Below are the code and all the weights of a small trained network. Each question names an input and a target symbol and asks about switching units off, where a switched-off unit gives its printed mean instead of its output.

import numpy as np


def w(rows, s, z=0):
    codes = np.array(rows[::2]) - 128.0
    scale = np.full(codes.shape[1], s)
    scale[-1] = z or s
    return codes * scale


def f(y):
    return np.maximum(y, 0)


def softmax(a):
    e = np.exp(a - a.max(-1, keepdims=True))
    return e / e.sum(-1, keepdims=True)


def log_softmax(a):
    a = a - a.max(-1, keepdims=True)
    return a - np.log(np.exp(a).sum(-1, keepdims=True))


def net(x, mask):
    ids = ['αβγδεζηλμξπστφψω'.index(c) for c in x.split()]
    T = len(ids)
    res = E[ids] + P[:T]
    u = 0
    for l in range(3):
        r = res
        for j in range(2):
            rows = slice(2 * j, 2 * j + 2)
            q, k, v = (r @ M[l][rows].T for M in (Q, K, V))
            z = softmax(np.where(np.tri(T) > 0, q @ k.T / 2**0.5, -1e9)) @ v
            o = O[l][rows]
            res = res + np.where(mask[u + j], z, o[:, -1]) @ o[:, :-1]
        u += 2
        y = f(res @ A[l][:, :-1].T + A[l][:, -1])
        res = res + np.where(mask[u : u + 4], y, B[l][:, -1]) @ B[l][:, :-1]
        u += 4
    return log_softmax(res[-1] @ U[:, :-1].T + U[:, -1])


Q, K, V, O, A, B = {}, {}, {}, {}, {}, {}
E = w([
[222,151,197,58,111,105,192],'α',
[165,109,169,153,152,167,135],'β',
[185,77,95,208,190,84,156],'γ',
[137,112,190,137,137,155,188],'δ',
[180,109,127,149,99,187,106],'ε',
[150,183,119,68,99,104,202],'ζ',
[128,163,132,158,166,122,154],'η',
[82,93,122,138,140,168,94],'λ',
[152,152,163,172,155,111,131],'μ',
[183,85,128,57,132,181,88],'ξ',
[77,146,86,109,148,127,102],'π',
[142,119,132,132,252,151,116],'σ',
[121,138,76,123,217,175,93],'τ',
[115,97,128,32,68,99,93],'φ',
[126,198,162,147,65,96,60],'ψ',
[92,123,149,124,210,62,144],'ω',
],0.023)
P = w([
[136,194,144,56,122,205,174],'0',
[120,181,148,78,149,193,174],'1',
[139,190,134,76,151,183,161],'2',
[139,165,126,79,163,171,164],'3',
[147,162,117,83,169,159,151],'4',
[152,148,117,90,177,147,141],'5',
[156,145,104,97,185,138,130],'6',
[154,135,104,119,204,130,116],'7',
[161,129,98,122,207,116,105],'8',
[161,117,98,133,223,107,90],'9',
[160,107,85,144,233,102,82],'10',
[163,102,85,163,242,84,59],'11',
[164,91,90,165,254,81,62],'12',
[175,75,108,178,254,77,59],'13',
],0.0096)
Q[0] = w([
[142,160,162,113,237,20,78],'0.h1',
[178,161,8,47,204,179,101],'0.h1',
[255,75,102,84,210,156,131],'0.h2',
[154,204,173,150,87,113,54],'0.h2',
],0.0075)
K[0] = w([
[139,109,73,197,138,59,119],'0.h1',
[136,73,68,81,146,91,160],'0.h1',
[182,100,69,210,159,66,140],'0.h2',
[113,254,151,156,53,154,65],'0.h2',
],0.0096)
V[0] = w([
[100,215,122,163,139,152,101],'0.h1',
[156,253,214,65,164,185,70],'0.h1',
[178,63,119,198,158,69,142],'0.h2',
[62,186,182,166,206,92,9],'0.h2',
],0.0052)
O[0] = w([
[121,157,2,165,160,151,182,116],'0.h1',
[157,95,134,109,167,166,140,254],'0.h1',
[139,75,64,142,87,96,203,187],'0.h2',
[175,216,128,58,113,135,62,142],'0.h2',
],0.0093,0.0046)
A[0] = w([
[163,65,164,32,42,212,89,105],'0.n1',
[42,3,132,105,219,78,151,252],'0.n2',
[166,15,35,145,68,146,216,142],'0.n3',
[125,196,181,79,116,45,190,96],'0.n4',
],0.0061,0.0033)
B[0] = w([
[140,197,120,123,157,130,87,253],'0.n1',
[133,216,91,39,145,112,96,253],'0.n2',
[105,164,205,134,166,93,1,236],'0.n3',
[129,60,95,127,136,213,141,228],'0.n4',
],0.0087,0.0054)
Q[1] = w([
[160,44,135,134,92,146,149],'1.h1',
[57,108,112,243,70,59,175],'1.h1',
[26,177,135,147,85,102,107],'1.h2',
[233,84,131,110,254,170,97],'1.h2',
],0.0065)
K[1] = w([
[134,102,130,152,135,194,102],'1.h1',
[97,131,152,89,77,254,218],'1.h1',
[62,194,121,212,120,171,107],'1.h2',
[158,79,51,140,154,93,110],'1.h2',
],0.0094)
V[1] = w([
[130,123,176,168,100,167,150],'1.h1',
[47,113,169,161,39,145,75],'1.h1',
[229,3,92,139,60,74,211],'1.h2',
[210,117,102,63,98,173,149],'1.h2',
],0.007)
O[1] = w([
[93,130,180,121,156,164,67,58],'1.h1',
[35,174,138,132,220,124,77,12],'1.h1',
[63,145,128,147,135,119,101,29],'1.h2',
[149,111,107,160,254,83,185,224],'1.h2',
],0.011)
A[1] = w([
[139,204,104,113,150,123,123,163],'1.n1',
[133,134,116,117,155,193,156,255],'1.n2',
[145,100,145,251,151,167,126,201],'1.n3',
[165,137,119,140,125,113,152,145],'1.n4',
],0.012,0.0064)
B[1] = w([
[120,117,152,143,6,136,109,189],'1.n1',
[84,167,72,109,137,129,136,249],'1.n2',
[122,177,119,146,143,159,175,171],'1.n3',
[153,176,146,170,56,156,94,254],'1.n4',
],0.012,0.017)
Q[2] = w([
[30,110,171,147,105,123,29],'2.h1',
[117,107,254,102,177,76,60],'2.h1',
[161,133,107,147,145,135,146],'2.h2',
[117,16,184,110,169,115,88],'2.h2',
],0.0081)
K[2] = w([
[146,138,199,50,81,174,205],'2.h1',
[61,159,157,125,161,248,146],'2.h1',
[161,71,2,226,200,27,138],'2.h2',
[136,220,105,61,172,197,172],'2.h2',
],0.0071)
V[2] = w([
[182,76,116,86,182,184,10],'2.h1',
[100,105,43,161,128,153,94],'2.h1',
[114,93,92,65,104,136,142],'2.h2',
[147,142,218,90,66,95,85],'2.h2',
],0.012)
O[2] = w([
[194,79,92,137,191,98,108,92],'2.h1',
[84,193,5,184,154,140,156,103],'2.h1',
[150,121,117,222,110,1,126,120],'2.h2',
[147,153,127,117,131,109,70,248],'2.h2',
],0.014,0.015)
A[2] = w([
[2,248,184,151,24,71,141,231],'2.n1',
[34,38,59,111,227,144,190,254],'2.n2',
[111,162,205,115,131,124,47,86],'2.n3',
[134,147,121,67,139,37,190,234],'2.n4',
],0.0054,0.0059)
B[2] = w([
[177,194,179,178,172,116,219,250],'2.n1',
[86,49,176,186,193,184,143,155],'2.n2',
[155,80,2,134,204,120,170,202],'2.n3',
[111,84,174,195,173,191,33,187],'2.n4',
],0.0098,0.014)
U = w([
[118,201,126,63,182,115,93,163],'α',
[149,87,171,97,113,165,116,115],'β',
[188,53,93,119,172,102,190,68],'γ',
[103,102,203,244,131,123,26,177],'δ',
[123,91,112,108,128,144,175,112],'ε',
[95,146,105,112,105,121,164,137],'ζ',
[129,123,165,149,49,95,129,30],'η',
[139,108,101,108,152,93,173,33],'λ',
[95,137,68,146,140,36,174,182],'μ',
[84,143,117,101,82,168,139,169],'ξ',
[119,112,3,122,114,108,192,42],'π',
[145,51,73,142,28,146,185,69],'σ',
[108,111,148,200,132,214,74,108],'τ',
[121,98,134,142,155,85,178,178],'φ',
[122,99,152,106,151,103,167,164],'ψ',
[78,92,83,215,130,122,104,254],'ω',
],0.0075,0.0073)

Each question gives the input, a string of symbols that net reads in full, and the target symbol t.
The units are the heads (2 rows each of Q, K, V and O) and the neurons (one row each of A and B). Each row of codes is followed by its name. A weight is (code - 128) times the scale printed after its matrix; where a second scale follows, it is the last column's (O, A, B and U).
mask holds one flag per unit, layer by layer, with each layer's heads first. A switched-off unit (its flag False) gives its mean, the last column of its rows in O or B, instead of its output. The means were averaged over made-up inputs and are rounded, as every weight is.
A unit's drop is (log p(t) with every unit on - log p(t) with that unit switched off) / (log p(t) with every unit on - log p(t) with every unit switched off).
The circuit of an input: a set's keep is (log p(t) with only the set's units on - log p(t) with every unit switched off) / (log p(t) with every unit on - log p(t) with every unit switched off). Starting from the 12 units with the biggest drops (on a tie, the unit counted first), units are removed one at a time, each time the one whose removal leaves the highest keep (on an exact tie, the one counted first), for as long as the keep stays at least 0.8.
circuit, biggest first: the units of the circuit, biggest drop first
unit that matters most: the unit with the biggest drop
k most important neurons: the k neurons with the biggest drops, biggest first
k most important neurons of layer l: the k neurons of layer l with the biggest drops, biggest first
heads that matter: for each layer, one digit per head in row order, 1 if its drop is at least 0.15 and else 0, layers parted by /
input α α β ε α, target τ: 2 most important neurons -> 2.n2, 0.n4
input ε δ ξ ζ α β α ξ α ψ η ψ μ ε, target α: heads that matter -> 01 / 00 / 01
input δ ε α α φ ε, target δ: heads that matter -> 00 / 00 / 01
input ε α ψ ε λ ψ φ δ π ψ μ, target α: unit that matters most -> 2.h2
input ψ λ φ β φ α ψ α ε δ τ ζ δ, target π: 2 most important neurons of layer 1 -> 1.n3, 1.n4
input ξ δ α ε, target τ: 2 most important neurons -> 0.n3, 2.n2
input α η φ α α ψ, target α: circuit, biggest first -> 0.h2, 2.h2, 1.n1
input ζ α λ ε, target ω: 3 most important neurons of layer 1 -> 1.n3, 1.n4, 1.n2
input α β τ ζ ψ α ε, target α: circuit, biggest first -> 1.n1, 1.n2, 2.h2
input ξ μ λ, target γ: circuit, biggest first -> 1.n3, 2.h1, 1.h2
input ξ σ ε ω η ε τ, target π: circuit, biggest first -> 0.n4, 2.h1, 1.h1
input ψ α δ ε η ε ψ δ ζ, target α: circuit, biggest first -> 1.n1, 2.h2, 0.h2
input ω σ α, target η: 3 most important neurons -> 1.n4, 2.n3, 0.n1
input τ β α ξ, target γ: circuit, biggest first -> 2.h1, 1.h2
input ψ μ β ψ η σ ξ ε ε λ β β μ, target ξ: most important neuron -> 0.n4
input α η ψ α, target α: 2 most important neurons -> 1.n1, 1.n2
input δ β ψ ε β ζ α ε γ β ω ε τ σ, target α: heads that matter -> 01 / 01 / 01
input ψ τ ω, target η: 2 most important neurons of layer 0 -> 0.n2, 0.n3
input β τ π ζ ε ζ ω α α, target η: 2 most important neurons of layer 1 -> 1.n4, 1.n2
input σ δ β, target σ: most important neuron of layer 0 -> 0.n3
input φ φ β ξ, target δ: 3 most important neurons of layer 2 -> 2.n4, 2.n3, 2.n1
input β α ε, target τ: heads that matter -> 01 / 11 / 01
input ψ α ψ δ α β ω ξ, target η: heads that matter -> 00 / 10 / 11
input ε α ε ψ α ε η π, target μ: heads that matter -> 10 / 10 / 11
input α ψ ε δ ζ ζ, target φ: heads that matter -> 11 / 01 / 11
input α λ ε τ α, target π: 3 most important neurons -> 1.n2, 1.n3, 1.n4
input ψ ε ξ, target α: 4 most important neurons -> 0.n1, 1.n1, 1.n2, 1.n3
input α δ λ ζ ε γ η ω ε ε β μ σ α, target β: 2 most important neurons of layer 0 -> 0.n3, 0.n2
input π ω β φ λ ω ψ α ζ, target α: circuit, biggest first -> 2.h2, 0.h2, 1.n1
input ψ ε α α μ δ ψ ξ ζ α, target γ: circuit, biggest first -> 1.h2, 2.h1, 0.h2
